Each row, then the group of its hidden value:
In the rows, zero is written as 100.
[101 105 103 105  81 116 124 103 100  94 100  92 103 101  97 104 101  95
  91 102 108 102 108 111  99 117 119  97  81 119 102  78 118 118  82 113
  96 103 137 111  91 119 112 104  93 117  85 103  99 105  95  95 118 103
  64 128  92  77  98  98  84  73  63  98  94  79  99  55 120  88 101 107
  96  91 116  99  98  89  73  89 101  79 105 110  83  90  82 103 124 101
  92 103 138  96 110 107 133 107 111  86 111  94  95 101 104  80 111 102
  98 108  85 121 111  96  99  94 103  91 106  93 100 111  99 105  86  94
 107 120 105 105  95 157  94] : <93>
[ 79 103 138 106 132  91  82 103  57  76 121  98  45  87 101  99 102 104
  85 101  96 112  98  80  98  97 119 103  93  93 100 113  73  70  43 102
  98  92  44 101  90  82  66  81  87 135 118  97  80 119  78  91 120  98
 138 103  99  98 116  93 110 105  34  93 114 104 110 154 144 103  71  91
  99 102  88  99 103 105 107 114 100  75 119 113  97 120  90 108 101 105
  97 100 106 102  87 107  76  85  61 115 107 106  95  97  97  87 111  80
 104 105  85 109  91  98 100  99 106  84  95  77  94  84 111  87 116  94
  98  97 102  92 125 131  97] : <92>
[109 104  88 100  91 113 119 103 103  97  94  90 101 102  96 104 100  93
  90 103 106 102 106 109  99 117 120 100  84 116 103  92 116 119  81 107
  93 100 139 110  98 121 111 105  98 107  86 104  99 103 102  98 111 103
  67 133  96  79  98  98  80  76  70  99  89  77  96  63 115  90 102 107
  94  92 111 100 102  92  72  81  99  92 108 108  87  94  85 103 128 101
  95 103 132  97 111 102 120 110 113  84 109  95  95 101 106  80 103 103
  99 111  91 119 108  99  99  98 107  85 105 100  97 114  98 105  86  96
 102 119 103 106 105 137  96] : <93>
[ 90  81  84 102  40 106 113 106 112 126  95  99 185 105  99  98  80 110
 122  80 101  91  98  98  97  92 111 102 129 134 115  10 142 151 136 117
  97  59 193 101  97 108 128 116 112 114  70 105 124  83 131 107 117 119
  84 134 104  72  85 106 112  82 177 112 112  61  97 200  23 110 123  89
 113  96 145  99  97 100 109 120 104  89  66  91 103  75  98 104  97  88
 102 100 145 101 111 113 189  84  56  70 107  86  84 110 109  84  91 103
  97  78 108  83 110  97 103  82  93 120 104 107 106 105  79 109  93 106
 109  83 105  95  15  72 101] : <92>
[101  99 151 115  82 111 106 104  91  89 109  88  52  90 102  99 100  91
  98  95 103 105 107  98  99 106 124  90  99 115 100  39 106  95  69 113
  87  80 140  96  83  96 108 107  88 137  82 102  94 108  88  87 116 112
  99 126  94  77 101  97  97  90  57  95 110  79 101  95 114  97  87  95
 101  92  86 101  97  94  95 117 106  78  89 108  84  93  77 108 108 105
  87 100 135  90 111 120 146 112  70  93 112  94  94 101 110  89 119  92
 101 105  75 109 113  93 100  88  97  85 102  80  97  88 106 100 101  97
 118 102 107  86  86 149  90] : <92>
[109 102 185 119  88 106 101 107  69  77 121  83  30  88 106  93 105  81
  94  95  95 110 103  88  95 106 128  90 117 113  99  21  98  95  59 107
  82  57 142  85  87  66 103 116  84 137  80 100  93 101 101  90 106 110
 119 128 103  99  94  96  93  96  34  93 115  93 102  91 108 109  79  86
 106  95  63 103 104 100 110 141 106  86 109 112  88 100  82 116  93 109
  86 101 133  85 116 122 166 123  35  76 119  97  88 100 115  87 117  93
 103 112  76  99 104  91 101  91  99  87  97  81  90  72 111  95 116 101
 117  86 105  73  92 136  91] : <92>
[112 105 135 107  74 110 117 107  95  87 108  85  94  95  98  99 106  85
  93  99 102 107 103 104  97 115 127  93  97 120  99  49 114 119  70 108
  87  77 151  97  92 101 113 112  88 114  79 103 100 102 105  96 108 109
  85 138  99  87  89  99  70  82  61  99  98  80  98  60  98  97  92  94
 101  91  81 101 104  95  83 102 101  93 105 111  85  91  84 109 114 107
  89 105 148  90 117 110 160 121  76  73 118  95  91 101 113  76 114  95
 100 113  80 111 108  95 100  94 102  88 102  94  94  97 105 102  97  98
 112 105 105  93  97 121  93] : <93>
[117 107  89  97  99 106 119 104  96  90  97  88 121 102  97 103 108  92
  90 100 105 104 101 112  96 117 121 102  89 110 100  94 111 128  65 104
  93  94 137 105 100 110 112 113  93 105  85 104  98  98 117 102 101  99
  74 135 104  92  84 100  66  80  65 101  88  75  97  43 107  95 101 104
 100  94  99 102 107  92  74  81  95 105 113 111  86  94  90 105 121 101
  97 107 134  98 112  92 114 115 103  77 114  96  91  97 106  79 102 100
 100 115  89 111 105  99  99 102 107  77 105 107  94 109 101 103  93  99
  96 112 102 103 114 164  99] : <93>
[ 78 104 137 101 110  96  81 104  58  78 118 103  35  94 100  99 103 105
  86 103  95 113  98  82  95 101 112  97  92  85  97 117  69  60  48  96
 109  93  31  97  90  84  72  80  87 128 123  95  80 122  70  97 122  92
 143  98  97 106 117  94 100 112  48  94 110 115 114 153 130 105  75  91
  99 103  83 100 106 106 112  91  98  80 117 112  98 122  92 105  99 102
  95 103  95 107  88 102  71  78  66 116 108 109  98  96  95  90 115  84
 104 110  89 115  89  99 101 100 106  90  94  83  92  82 113  86 116  93
  97 103 101  94 141 130  98] : <92>
[ 98  86 109  96   7 110 109 108 117 116  88 100 200 111  98 102  86 100
 119  88 103  99 105 111  89 115 118  94 123 125 107  41 146 150 133 106
 116  89 178  97 102 123 128 119 112  95  78 106 115  80 121 115  93 112
  83 128 100 103  81 110  86  91 166 116  92  68 103 182  53 113 124  94
 108 103 150  97 104  96 113  73  97 102  53  93 108  85 109  97 113  90
 103  99 146  99 111 105 168  99  79  64 110  86  89 113 106  86  93 106
  99 109  99  90 109 105 103  93  87 130 105 128  99 109  78 101  96 107
 109  83 102 104  52  64 102] : <85>
[ 99 100 139 118  80 114 108 105 106  93 106  89  63  94 100 102  99  90
  92  95 105 102 109 103 100 111 125  93  90 123  99  50 105 114  87 114
  89  92 143 103  84 106 112 100  91 128  81 101  97 110  85  90 120 109
  85 128  91  71 103  96  91  82  57  96 104  82 100  89 126  90  91 100
  98  90  99 100  96  91  86 112 106  73  99 109  82  93  76 106 115 106
  91 102 139  89 109 119 157 109  87  93 104  93  95 103 109  85 118  95
  99 102  86 118 111  94 100  92 100  92 104  82 100  99 101 105  95  94
 115 112 106  93  90 145  91] : <85>
[101  83 101 101  23 109 109 107 117 122  91  99 197 109  98 100  80 105
 122  85 103  95 103 103  93 102 115  97 127 129 111  23 144 151 126 113
 108  77 185 102  98 115 133 118 113 103  73 106 118  89 121 109 109 116
  76 126 101  78  85 108 100  85 176 113 103  64 101 200  35 108 128  94
 109  95 147  98  99  99 112  94 100  95  60  91 104  80 104 100 104  87
 102 100 151 101 112 108 171  92  76  69 105  84  88 111 106  89  92 105
  98  92 104  84 111 102 103  89  90 129 104 120 102 107  79 116  92 107
 111  86 103 101  37  71 103] : <92>
